The symbols move the objects like this.
GD γ BC
GD ψ QG
GD φ HB
GD η NM
GD χ PN
GD ζ ZS
BM γ PN
BM ψ LQ
BM φ FR
BM η QG
BM χ BT
BM ζ MN
FR γ BF
FR ψ TQ
FR φ MN
FR η BS
FR χ PB
FR ζ BM
JG γ LB
JG ψ SZ
JG φ FD
JG η BT
JG χ JN
JG ζ TM
NM γ JF
NM ψ JN
NM φ QN
NM η LB
NM χ GD
NM ζ NR
MN γ SD
MN ψ NQ
MN φ BM
MN η FP
MN χ CJ
MN ζ FR
DN γ PB
DN φ PZ
DN η TQ
DN χ LS
DN ζ CL
HJ ψ TR
HJ φ MC
HJ η QS
HJ χ TH
HJ ζ TC
TC ψ QP
TC φ HJ
TC η TL
TC χ DQ
TC ζ MC
LS γ FD
LS φ BN
LS η DN
LS χ NT
LS ζ SZ
SR γ MC
SR ψ CJ
SR φ QP
SR η SD
SR χ HH
SR ζ TR
BT γ QP
BT ψ CL
BT φ PB
BT η BM
BT χ JG
BT ζ CJ
HT γ FP
HT φ JB
HT η NZ
HT χ NQ
HT ζ GQ
CR ψ HH
CR φ DQ
CR η MC
CR χ JM
CR ζ TH
SG ψ SD
SG φ TL
SG η HM
SG χ MC
SG ζ QS
GQ γ BS
GQ φ HT
GQ η NT
GQ χ TQ
GQ ζ JB
CJ γ SR
CJ ψ PZ
CJ φ BT
CJ η MN
CJ χ TM
CJ ζ PB
JB γ QG
JB φ GQ
JB η JJ
JB χ LQ
JB ζ HT
QP γ TC
QP ψ BT
QP φ TR
QP η PN
QP χ LB
QP ζ SR
DQ ψ LB
DQ φ TH
DQ η TC
DQ χ JF
DQ ζ CR
NR γ JM
NR ψ FL
NR φ NM
NR η HH
NR χ ZS
NR ζ QN
CG γ TH
CG ψ FD
CG φ HH
CG η TR
CG χ QN
CG ζ LB
SZ γ JG
SZ φ LS
SZ η CL
SZ χ JJ
SZ ζ BN
BN γ TM
BN φ SZ
BN η PZ
BN χ NZ
BN ζ LS
JN γ NM
JN ψ JJ
JN φ MG
JN η JG
JN χ QG
JN ζ FL
NT γ MG
NT φ NZ
NT η LS
NT χ GQ
NT ζ JJ
CL γ BT
CL φ DN
CL η LQ
CL χ SZ
CL ζ PZ
PB γ TR
PB ψ DN
PB φ CJ
PB η FR
PB χ FD
PB ζ BT
LQ γ BM
LQ φ TQ
LQ η JB
LQ χ CL
LQ ζ NQ
JJ γ JN
JJ φ NT
JJ η SZ
JJ χ JB
JJ ζ NZ
FP γ ZS
FP ψ HT
FP φ QG
FP η FL
FP χ MN
FP ζ BS
TQ γ FR
TQ φ NQ
TQ η GQ
TQ χ DN
TQ ζ LQ
BC ψ GD
BC φ JH
BC η JF
BC χ TL
BC ζ HM
DC ψ QN
DC φ JM
DC η TH
DC χ JH
DC ζ JF
HM ψ ZS
HM φ BC
HM η JM
HM χ SG
HM ζ JH
JH ψ HB
JH φ HM
JH η DC
JH χ QS
JH ζ BC
QS ψ BF
QS φ SG
QS η JH
QS χ HJ
QS ζ TL
BS γ HB
BS ψ GQ
BS φ FP
BS η MG
BS χ FR
BS ζ QG
TH ψ CG
TH φ CR
TH η HJ
TH χ DC
TH ζ DQ
HH γ CR
HH ψ TM
HH φ LB
HH η SR
HH χ NR
HH ζ CG
TM γ HH
TM ψ BN
TM φ JG
TM η CJ
TM χ FL
TM ζ FD
SD γ SG
SD ψ MN
SD φ PN
SD η ZS
SD χ SR
SD ζ BF
HB γ JH
HB ψ BS
HB φ ZS
HB η QN
HB χ BF
HB ζ GD
ZS γ HM
ZS ψ FP
ZS φ GD
ZS η NR
ZS χ SD
ZS ζ HB
QG γ GD
QG ψ JB
QG φ BS
QG η JN
QG χ BM
QG ζ FP
TR γ HJ
TR ψ PB
TR φ SR
TR η BF
TR χ CG
TR ζ QP
PN γ TL
PN ψ BM
PN φ BF
PN η GD
PN χ QP
PN ζ SD
NQ γ MN
NQ φ LQ
NQ η HT
NQ χ PZ
NQ ζ TQ
BF γ QS
BF ψ FR
BF φ SD
BF η HB
BF χ TR
BF ζ PN
FD γ CG
FD ψ LS
FD φ TM
FD η PB
FD χ MG
FD ζ JG
FL γ NR
FL ψ NZ
FL φ JN
FL η TM
FL χ FP
FL ζ MG
MG γ QN
MG ψ NT
MG φ FL
MG η FD
MG χ BS
MG ζ JN
QN γ DC
QN ψ MG
QN φ NR
QN η CG
QN χ HB
QN ζ NM
PZ γ CJ
PZ φ CL
PZ η NQ
PZ χ BN
PZ ζ DN
MC ψ SR
MC φ TC
MC η SG
MC χ CR
MC ζ HJ
LB γ DQ
LB ψ JG
LB φ CG
LB η QP
LB χ NM
LB ζ HH
JM ψ NR
JM φ JF
JM η CR
JM χ HM
JM ζ DC
TL ψ PN
TL φ QS
TL η BC
TL χ TC
TL ζ SG
JF ψ NM
JF φ DC
JF η DQ
JF χ BC
JF ζ JM
NZ γ FL
NZ φ JJ
NZ η BN
NZ χ HT
NZ ζ NT

The rows follow the links: the fewer symbols apart two objects are, the more alike their rows tend to be.

Rows of some objects; one shown again gets a slightly different row:
NQ: -23 +43 -20 +36 -10 -77 +4 -7 +3 +27 -84 -11 +66 -78 +58 -76 -9 +8 +12 +47 -17 -40 -4 +7 -2 -6 +17 -18 +32 -62 +12 -16 -61 -59 -62 +24 +13 +14 -1 +6 +0 +9 +2 -8 +48 +29 -15 +17 -13 -6 -76 +70 -53 -42 -65 +86 -41 +2 +0
QP: -23 -17 -16 -107 +33 +13 +41 +28 +4 -68 +7 +33 +14 +13 +10 -41 +17 +15 +66 -83 -14 +13 +55 +56 +4 +10 -36 +26 +48 -25 +26 +37 +71 +24 +4 -43 +30 -20 -2 +43 +11 +71 +13 +8 -12 -22 +10 +13 -23 +38 +62 -65 +10 +13 -6 -6 -45 +28 -6
LQ: -45 +4 -77 +2 +29 -56 -35 +22 -1 -21 -82 -26 +39 -85 -13 -80 -10 +53 +10 -41 -12 -36 +41 +48 -26 +0 -22 +3 +14 -57 +33 +34 +43 -30 -16 -4 +19 +67 +14 +34 +10 +18 -20 +35 +17 +60 +0 -22 -20 +32 -44 +27 -55 -37 -15 -12 -36 -6 +34
FD: +6 +5 -9 +15 -28 +9 +32 -35 +1 -39 +8 +0 -56 +28 +40 +41 +20 +7 -15 -4 +15 +42 -44 +35 +1 +14 -52 +17 -38 +60 +2 -24 -39 +1 -8 +29 -109 -19 -52 -53 -29 +50 -2 -24 -8 +15 -24 -57 -8 +28 +3 +16 +88 +107 +56 -27 +74 -18 +47
HJ: -19 -48 +25 -5 -70 +111 +58 -38 -1 +13 +36 -11 -32 +37 +20 -6 +70 -81 +64 -23 -27 +31 +43 -39 +48 +8 -6 +35 -17 -41 -38 -20 +44 -10 -14 -84 -20 -6 -58 -7 -28 +26 -15 +1 +21 -59 -12 -27 +7 +66 +33 -5 +7 -9 +63 -24 +31 +44 -28
DC: +15 -45 +53 +49 -40 +111 -6 -35 -14 +65 +72 -33 -67 +55 -49 +65 +37 -49 -19 +17 +8 +30 -17 -68 +15 +1 +28 -7 -55 +34 -50 +3 +14 +38 +16 -25 -6 -1 -6 -36 +6 -48 -23 -11 -5 -23 0 -18 +49 -1 +14 -20 +11 +11 +50 -48 +40 +8 -4
SG: -10 +19 +43 -17 -20 +29 +13 -8 +3 +41 +16 +6 +51 +3 +21 -10 +9 -58 +30 +43 -32 -20 +38 -58 +21 -14 +50 +15 +44 -74 -16 -11 -3 -17 -32 -56 +90 -23 -8 +33 +4 -30 +12 -12 +14 -70 +12 +69 +3 -19 +15 -12 -64 -91 -38 +55 -37 +30 -74
SD: +17 +59 +25 -55 -21 -1 -10 -7 +12 +20 +21 +50 +76 -1 +41 -18 -11 -56 -11 +50 -32 -15 0 -40 +4 -24 +24 -6 +70 -52 +15 -44 -34 -14 -43 -6 +71 -34 -5 +63 -32 +24 +34 -12 +22 -88 -7 +39 -3 -12 +15 +8 -34 -83 -52 +59 -28 +2 -72
BS: +35 +27 -1 +44 -38 +4 -97 -9 +18 +0 -7 -51 +12 +8 -14 +47 -10 -5 -127 -9 +4 -18 -55 -39 -23 -3 -11 -27 -38 +11 -3 -47 +5 -23 -2 +61 -62 +15 +3 +5 -62 +23 -26 +54 +31 +25 -14 -83 +10 +4 -10 +75 -15 -30 +22 -46 +60 -75 +41
MN: +20 +78 -7 -18 -14 -64 -18 +10 +13 -16 -58 +23 +75 -41 +48 -42 -36 +10 -23 +25 -20 -32 -16 +6 -21 -7 +1 -9 +61 -51 +25 -42 -54 -52 -34 +40 +32 -18 -12 +28 -42 +33 +17 -1 +27 -36 -8 +12 -32 -16 -11 +64 -50 -61 -65 +86 -29 -8 -35
JM: +31 -19 +54 +22 +3 +23 +11 -7 -9 +71 +70 +16 -21 +26 -9 +41 -14 -14 +7 +69 -3 +7 -8 -65 +23 -8 +69 -22 -8 +36 -35 +18 -39 +41 +16 -6 +40 -53 +27 -16 +49 -96 +13 -76 -31 -24 +13 +77 +46 -71 +5 -54 +9 -5 -28 +27 -27 +18 -48
JG: -1 -28 -9 -37 +43 -48 +20 +19 -7 -74 0 +19 -35 +13 -3 -5 -7 +80 +24 -70 +31 +17 +9 +87 -15 +18 -45 +10 +19 +74 +31 +37 +16 +39 +16 +25 -28 0 +24 -16 +34 +25 0 +11 -48 +49 +19 +6 -29 +9 +19 -59 +57 +90 +3 -13 -4 +6 +53
JF: +15 -83 +11 -15 +48 +48 -22 +34 -29 +13 +56 +3 -68 +49 -81 +53 +5 -2 +9 -7 +16 +11 +23 -23 +2 +2 +44 -10 -21 +43 -2 +65 +50 +58 +54 -11 +56 +10 +49 +6 +72 -70 -3 -9 -60 +13 +43 +29 +49 -23 +10 -98 -10 -12 +33 -44 -51 +5 +10
TM: +30 +30 +4 -20 +9 -79 +66 -9 +16 -13 +16 +36 +7 +1 +74 -2 -23 +27 +15 +40 +24 +28 -24 +41 +1 -6 -32 -10 +25 +71 +27 -18 -93 +4 -12 +33 -61 -67 -25 -52 +11 -1 +31 -71 -26 -2 -12 +48 -20 -44 +16 +13 +59 +78 -34 +67 +14 +22 -16

Each walk starts at a row. The symbols on each line, taken left to right, move it on to the next object.
Answer with the object's row; about right is enough.
start +10 +23 -18 +93 -37 -7 -66 -14 +6 +32 -53 -58 -11 -39 -24 +14 -13 +9 -67 +20 -4 -30 -46 -29 -10 -4 -2 -31 -65 -24 -8 -1 +2 -51 -10 +36 -52 +42 -3 -27 -33 +2 -31 +24 +37 +73 -41 -68 +8 +14 -62 +83 -45 -9 +32 -46 +35 -41 +53
η η χ ζ η χ η φ
-23 -31 -15 +63 -40 -3 +49 -27 +2 -19 -24 -46 -51 -26 +38 -18 +20 +35 +20 -21 +22 +25 -25 +40 +20 +4 -47 +2 -50 +16 -16 -5 -50 -12 -6 +10 -117 +1 -56 -63 -4 +11 -24 +2 +16 +59 -39 -40 +13 +13 -35 +49 +68 +88 +51 -22 +62 +2 +55
γ φ ζ ψ χ ζ η
-42 -55 -23 +18 +53 -57 +40 +24 +3 -42 -43 -11 -34 -34 +0 -39 -3 +85 +53 -50 +23 +14 +16 +86 -1 +7 -36 +13 -11 +48 +22 +41 +6 +3 +20 +4 -44 +39 +4 -47 +66 -2 +3 +2 -20 +80 -1 +2 +4 +10 -49 -13 +33 +83 +11 -18 -9 +26 +66
start -23 -25 -17 -47 +18 +54 -32 +38 -16 +1 +13 -2 +13 -20 -59 -32 +11 -27 +32 -47 -34 -15 +63 -29 +18 -8 +9 +19 +18 -84 -9 +40 +97 +3 -1 -66 +106 +45 +31 +72 +7 -9 +2 +44 +13 -24 +32 +9 -6 +33 +5 -68 -67 -71 -16 -37 -79 +27 -34
ζ η ζ φ φ ζ
+10 +11 +44 +33 -9 +57 -27 -7 -18 +98 +41 +17 +20 +17 -21 +23 -9 -45 -14 +79 -46 -23 -5 -84 +28 -27 +71 -25 +16 -36 -36 +7 -27 0 -16 -16 +82 -27 +35 +12 +19 -88 +11 -16 -13 -44 +10 +50 +30 -59 +13 -16 -54 -69 -29 +28 -32 +5 -42
φ φ η ψ χ
+37 +15 +12 +14 -19 +89 -78 -5 -7 +22 +42 -33 -5 +44 -48 +83 +14 -62 -100 +17 -1 -10 -47 -84 -1 +6 +13 -11 -45 -21 -42 -31 +31 +8 +23 +25 +3 -7 +5 +19 -68 +5 -35 +51 +9 -22 -16 -74 +18 +1 +26 +24 -6 -61 +38 -63 +39 -64 -7
start -26 -2 +10 -35 -54 +75 +43 -26 +16 -37 +28 +1 -5 +33 +28 -8 +59 -60 +12 -35 -7 +23 +17 +7 +12 +11 -48 +43 -3 -24 -11 -45 +37 -14 -27 -42 -42 -24 -58 +10 -76 +96 +3 +17 +32 -63 -25 -60 -4 +61 +42 +6 +28 +9 +49 -21 +32 +4 -35
ψ ζ χ ζ γ
+33 +11 +48 -52 -2 -3 +67 -5 -1 +9 +64 +63 -7 +46 +64 +25 -12 -7 +38 +44 +14 +34 -11 +3 +14 -16 -6 -8 +25 +75 +4 -20 -73 +24 -3 +7 -18 -83 -31 -15 +18 -12 +34 -66 -50 -57 +20 +55 -16 -43 +48 -40 +62 +53 -25 +47 +5 +34 -26
ζ η ψ χ η ψ η γ
0 +45 -24 +3 -47 +13 -58 -9 +23 -31 -47 -19 +38 -6 +13 -17 +14 -20 -61 -22 -19 -14 -21 -11 -18 +8 -32 +9 +11 -46 +0 -43 +19 -58 -32 +9 -38 +11 -42 +26 -91 +75 -20 +54 +60 -3 -21 -95 -19 +55 -6 +72 -38 -29 +45 -26 +26 -55 +10
start +20 -5 -3 -54 +48 +8 -91 +39 -20 -12 +24 +1 +0 +18 -94 +38 -43 +25 -47 -27 +5 -15 +13 -21 -42 +10 +28 -33 +11 -9 +20 +41 +92 +36 +40 +29 +86 +16 +80 +63 +8 -32 -13 +59 -37 +2 +41 -4 +2 -9 +36 -60 -50 -65 -23 -22 -36 -35 -2
γ η χ η φ ψ ζ η
+9 -42 +16 -91 +50 +3 +39 +27 -8 -49 +46 +22 -39 +34 -10 +9 +12 +35 +54 -58 +16 +33 +42 +55 +2 +14 -27 +17 +18 +62 +13 +44 +48 +49 +29 -10 +2 -30 +26 +8 +28 +16 +17 -14 -76 +4 +43 +20 -5 -8 +51 -99 +71 +54 +7 -31 -10 +28 +7
ψ γ γ η ψ η
-7 -4 -40 -80 +31 -3 -50 +48 -8 -44 -11 +16 +36 +4 -41 -22 +8 -3 -5 -56 -19 -27 +60 +17 -20 +20 -6 +30 +49 -54 +28 +21 +98 +10 +10 -24 +72 +22 +35 +83 -13 +39 -8 +48 -5 -32 +36 -11 -34 +32 +44 -33 -47 -58 -19 -4 -53 -17 -2
start +31 -35 +16 -48 +69 -3 -23 +43 -12 -22 +52 +12 -45 +53 -69 +63 -18 +44 -26 -20 +42 +18 +7 +26 -29 +21 -9 -26 -18 +48 +12 +51 +66 +76 +49 +23 +29 -9 +45 -1 +43 -27 -7 -8 -62 +18 +41 +4 +23 -19 +59 -86 +5 +17 -7 -47 -6 -36 +9
γ χ ψ γ η φ η φ
+4 -38 +53 -7 -7 +34 +86 -28 -2 +42 +67 +39 -22 +27 +22 +1 +28 -38 +85 +46 -6 +26 +9 -22 +29 -33 +44 +20 +11 +23 -11 +7 -52 +25 +9 -58 +23 -54 -25 -20 +40 -54 +22 -92 -26 -48 -2 +81 +22 -33 -5 -42 +29 +30 -17 +60 -13 +62 -48
χ ψ ζ χ ζ γ φ
+22 -19 +30 +45 -37 +126 -38 -16 -21 +63 +59 -35 -26 +26 -70 +50 +31 -64 -43 +27 -22 -13 +19 -87 +11 -5 +38 +5 -49 -38 -40 -17 +37 +1 +7 -20 +25 +11 +2 +8 -27 -42 -37 +25 +30 -19 -15 -47 +31 -2 0 -5 -58 -59 +39 -46 +23 0 -10
start -31 -82 +3 -49 +46 +39 +44 +12 -16 -6 +45 +19 -52 +38 -38 +1 +23 +9 +60 -47 +11 +28 +52 +12 +17 +1 +16 +13 +1 +30 -3 +68 +52 +59 +38 -57 +34 -4 +3 -1 +68 -32 +14 -14 -49 +7 +27 +33 +9 +7 +26 -98 +33 +47 +18 -30 -16 +47 -2
φ χ χ ψ ψ η ψ
+8 -2 -10 +95 -14 -7 -21 -31 +8 +19 -19 -42 -51 -13 -20 +34 -5 +20 -50 +12 +27 -3 -53 +2 +2 -14 -10 -48 -80 +29 -24 +1 -46 -20 -6 +47 -105 +39 -20 -68 +9 -37 -32 +0 +8 +82 -22 -51 +22 -1 -41 +64 +18 +57 +44 -41 +48 -26 +45
γ χ ζ ζ
+57 +76 +19 +17 +13 -60 -60 +22 +24 +32 -21 +22 +60 -11 +17 +28 -63 +13 -90 +71 -4 -43 -50 -24 -29 -12 +19 -37 +34 +12 +15 -30 -62 -31 -14 +76 +25 -16 +34 +22 -9 -24 +13 -7 +14 -10 +5 +21 -5 -75 -23 +42 -37 -47 -48 +64 -3 -65 -6
start -58 -28 -44 -17 +32 -52 +50 +14 +1 -64 -75 -10 +12 -41 +22 -77 -11 +46 +69 -77 +2 -9 +42 +92 -15 +14 -20 +31 +3 -16 +26 +45 +27 -19 -6 -24 -13 +59 -12 +5 +27 +60 -8 +15 +13 +57 -1 +5 -46 +50 -32 +9 +3 +50 -19 -3 -35 +20 +46
γ φ ψ η φ η
+14 +46 -4 +72 +3 -58 -46 -4 -6 +48 -66 -13 +30 -70 +24 -5 -42 +29 -39 +66 -2 -31 -41 -24 -10 -30 +24 -31 -3 -22 +10 +4 -74 -42 -4 +50 +6 +15 +21 -11 +5 -46 -4 -2 +16 +46 -16 +20 +7 -53 -86 +61 -52 -36 -50 +54 -24 -10 +18
φ η η ζ
-28 +4 +5 +53 +9 -80 +62 -34 -1 0 -30 +24 -17 -46 +68 -35 -18 +39 +55 +40 +8 +14 -26 +51 +9 -8 -22 -4 +2 +49 +14 +4 -98 -12 -18 +20 -66 -17 -26 -65 +34 -27 +9 -61 -16 +47 -9 +65 +7 -55 -61 +26 +50 +78 -22 +56 +16 +29 +7
start +49 +40 +60 -14 +22 -9 -2 -2 -6 +39 +65 +42 -2 +59 -5 +78 -29 -1 -33 +72 +18 +13 -38 -40 -1 -25 +40 -24 +7 +76 +13 -13 -63 +33 +8 +44 +22 -53 +31 -16 +18 -59 +28 -53 -36 -48 -2 +57 +24 -82 +37 -31 +32 -1 -9 +45 +7 -16 -27
φ ζ γ ψ ψ ζ
+27 +8 +10 +47 -16 +9 -28 -23 +11 +9 +20 -31 -47 +23 -19 +68 +3 +20 -84 -1 +30 +9 -66 +4 -34 +8 -28 -34 -57 +62 -15 -25 -15 +11 +17 +69 -88 -10 -6 -50 -35 -2 -36 +14 -4 +26 -12 -77 +22 -16 +19 +40 +35 +45 +52 -43 +77 -48 +44
φ ζ ζ η η
-25 -4 -46 -74 +29 -67 +32 +29 +11 -85 -45 +20 +23 -15 +26 -56 +6 +45 +48 -78 +7 +8 +37 +87 -4 +20 -65 +30 +41 -17 +50 +21 +50 +1 +2 -16 -2 +15 -3 +29 +2 +84 +22 +29 -6 +17 +12 -8 -44 +42 +14 -24 +29 +53 -9 -12 -40 +4 +12
start -1 +19 +25 -65 -15 -7 +68 -8 +9 -18 +20 +53 +51 +53 +78 -36 +13 -26 +59 +18 -31 +15 +11 -7 +24 -6 -8 +40 +58 -8 +14 -37 -40 -31 -38 -31 +29 -55 -30 +25 -17 +34 +26 -41 -1 -87 +20 +59 -35 -13 +25 -3 +14 +9 -39 +76 -7 +30 -65
φ η η ζ
+54 +65 +44 -18 +6 -11 -59 +10 +21 +48 +30 +24 +58 +24 -15 +40 -35 -41 -72 +84 -26 -35 -30 -64 -14 -21 +44 -31 +27 -28 +12 -26 -44 +3 -8 +40 +66 -31 +39 +40 -15 -40 +9 -9 +3 -49 +19 +29 +26 -74 +14 +0 -37 -66 -48 +59 -18 -19 -42
φ η η φ χ η γ
-21 -56 +36 +7 -48 +102 +53 -44 -30 +22 +57 -6 -71 +42 -1 +23 +50 -61 +27 -6 +5 +61 +19 -35 +36 -8 +5 +25 -43 +19 -47 +3 +6 +2 -3 -57 -34 -23 -53 -28 +3 -25 -15 -23 -14 -23 -24 -19 +18 +29 +28 -41 +55 +41 +52 -39 +40 +30 -30
